Below is a small trained network, with its code and all its weights. Each question gives an input and a target symbol and asks what happens when units are switched off, that is, made to give their printed mean instead of their output.

import numpy as np


def w(rows, s, z=0):
    codes = np.array(rows[::2]) - 128.0
    scale = np.full(codes.shape[1], s)
    scale[-1] = z or s
    return codes * scale


def f(y):
    return np.maximum(y, 0)


def softmax(a):
    e = np.exp(a - a.max(-1, keepdims=True))
    return e / e.sum(-1, keepdims=True)


def log_softmax(a):
    a = a - a.max(-1, keepdims=True)
    return a - np.log(np.exp(a).sum(-1, keepdims=True))


def net(x, mask):
    ids = ['αβεζπτφ'.index(c) for c in x.split()]
    T = len(ids)
    res = E[ids] + P[:T]
    r = res
    for j in range(2):
        rows = slice(2 * j, 2 * j + 2)
        q, k, v = (r @ M[0][rows].T for M in (Q, K, V))
        z = softmax(np.where(np.tri(T) > 0, q @ k.T / 2**0.5, -1e9)) @ v
        o = O[0][rows]
        res = res + np.where(mask[j], z, o[:, -1]) @ o[:, :-1]
    y = f(res @ A[0][:, :-1].T + A[0][:, -1])
    res = res + np.where(mask[2:10], y, B[0][:, -1]) @ B[0][:, :-1]
    return log_softmax(res[-1] @ U[:, :-1].T + U[:, -1])


Q, K, V, O, A, B = {}, {}, {}, {}, {}, {}
E = w([
[153,152,190,74,6,140,123],'α',
[125,86,189,133,125,103,123],'β',
[161,124,107,84,140,209,111],'ε',
[90,134,187,149,88,131,149],'ζ',
[94,127,81,62,25,56,178],'π',
[161,150,124,178,141,132,178],'τ',
[69,108,152,81,50,155,23],'φ',
],0.022)
P = w([
[180,40,156,93,1,191,174],'0',
[144,184,127,93,146,80,156],'1',
[91,196,139,57,111,85,202],'2',
[101,162,114,62,131,104,195],'3',
[99,133,118,50,117,124,193],'4',
[145,147,144,94,139,122,174],'5',
],0.01)
Q[0] = w([
[165,181,110,211,145,72,157],'head 1',
[45,73,247,119,9,44,171],'head 1',
[176,107,156,113,129,143,202],'head 2',
[101,99,213,126,87,125,112],'head 2',
],0.011)
K[0] = w([
[83,121,37,182,118,24,133],'head 1',
[178,1,131,184,27,135,176],'head 1',
[177,74,92,189,130,223,248],'head 2',
[113,6,103,189,27,195,98],'head 2',
],0.0072)
V[0] = w([
[149,60,175,86,117,139,104],'head 1',
[118,106,162,191,124,118,75],'head 1',
[247,122,154,122,188,119,154],'head 2',
[116,142,165,135,97,122,190],'head 2',
],0.015)
O[0] = w([
[172,155,102,70,174,137,127,250],'head 1',
[251,91,212,129,150,73,186,109],'head 1',
[132,108,84,114,145,200,199,71],'head 2',
[142,159,34,169,160,96,177,212],'head 2',
],0.012,0.018)
A[0] = w([
[132,87,255,139,167,112,121,95],'neuron 1',
[190,127,185,136,171,148,208,125],'neuron 2',
[122,127,87,103,78,74,183,185],'neuron 3',
[170,100,137,125,147,74,211,119],'neuron 4',
[162,223,95,37,169,221,139,253],'neuron 5',
[163,143,118,46,188,66,168,68],'neuron 6',
[150,59,180,208,114,142,100,70],'neuron 7',
[114,240,189,193,29,190,169,220],'neuron 8',
],0.0084,0.0018)
B[0] = w([
[53,145,152,165,202,144,184,146],'neuron 1',
[93,141,149,127,30,163,188,180],'neuron 2',
[234,203,77,179,254,157,211,205],'neuron 3',
[113,116,171,174,111,109,203,201],'neuron 4',
[83,35,184,86,155,134,62,241],'neuron 5',
[151,141,108,107,31,217,52,251],'neuron 6',
[141,75,146,173,148,206,182,128],'neuron 7',
[112,47,119,186,186,85,129,147],'neuron 8',
],0.0077,0.021)
U = w([
[172,122,103,138,210,164,96,5],'α',
[96,89,176,161,78,199,160,146],'β',
[2,28,174,67,179,78,184,118],'ε',
[187,183,80,186,123,95,163,94],'ζ',
[82,130,117,209,188,72,92,226],'π',
[74,45,130,200,214,156,213,179],'τ',
[68,140,210,141,92,72,103,170],'φ',
],0.0068,0.0028)

Each question gives the input, a string of symbols that net reads in full, and the target symbol t.
The units are the heads (2 rows each of Q, K, V and O) and the neurons (one row each of A and B). Each row of codes is followed by its name. A weight is (code - 128) times the scale printed after its matrix; where a second scale follows, it is the last column's (O, A, B and U).
mask holds one flag per unit, heads first, then neurons. A switched-off unit (its flag False) gives its mean, the last column of its rows in O or B, instead of its output. The means were averaged over made-up inputs and are rounded, as every weight is.
A unit's drop is (log p(t) with every unit on - log p(t) with that unit switched off) / (log p(t) with every unit on - log p(t) with every unit switched off).
The circuit of an input: a set's keep is (log p(t) with only the set's units on - log p(t) with every unit switched off) / (log p(t) with every unit on - log p(t) with every unit switched off). Starting from all 10 units, units are removed one at a time, each time the one whose removal leaves the highest keep (on an exact tie, the one counted first), for as long as the keep stays at least 0.8.
units of the circuit, in order: the units of the circuit, biggest drop first
most important unit: the unit with the biggest drop
k most important neurons: the k neurons with the biggest drops, biggest first
which heads matter: for each layer, one digit per head in row order, 1 if its drop is at least 0.15 and else 0, layers parted by /
drop of u: that unit's drop, to one decimal
input ζ π ζ β α, target ζ: units of the circuit, in order -> [head 2; neuron 3]
input τ φ α, target τ: units of the circuit, in order -> [head 2; head 1; neuron 8]
input β ζ β τ φ β, target β: units of the circuit, in order -> [head 1; neuron 6; neuron 2; head 2]
input ζ β φ β β β, target ζ: units of the circuit, in order -> [neuron 5; head 1]
input β β ζ π α ε, target ε: units of the circuit, in order -> [neuron 5; neuron 3]
input ζ β ζ, target ζ: units of the circuit, in order -> [head 2; head 1; neuron 5]
input τ β ζ, target τ: most important unit -> head 2
input φ β τ τ, target τ: units of the circuit, in order -> [head 2; head 1]
input τ π α α, target τ: units of the circuit, in order -> [head 2; head 1; neuron 6]
input τ φ φ φ ζ, target τ: 2 most important neurons -> [neuron 6; neuron 8]
input ε β τ π, target α: 4 most important neurons -> [neuron 3; neuron 5; neuron 4; neuron 2]
input β β β τ π α, target β: 3 most important neurons -> [neuron 2; neuron 5; neuron 6]
input ε β β β, target ε: 3 most important neurons -> [neuron 3; neuron 5; neuron 6]
input ε φ ε ζ π β, target ε: 3 most important neurons -> [neuron 3; neuron 6; neuron 5]
input ε β α, target ε: which heads matter -> 01
input π τ β β, target π: which heads matter -> 11
input ζ β φ τ ζ, target ζ: most important unit -> head 2
input β α β, target β: which heads matter -> 11
input β π α, target β: drop of neuron 5 -> 0.4
input τ π β β, target τ: drop of head 2 -> 1.2
input π ε τ β ζ φ, target φ: drop of neuron 3 -> 0.3
input τ ε π ε β β, target τ: drop of neuron 6 -> 0.4
input α τ α, target α: most important unit -> neuron 5
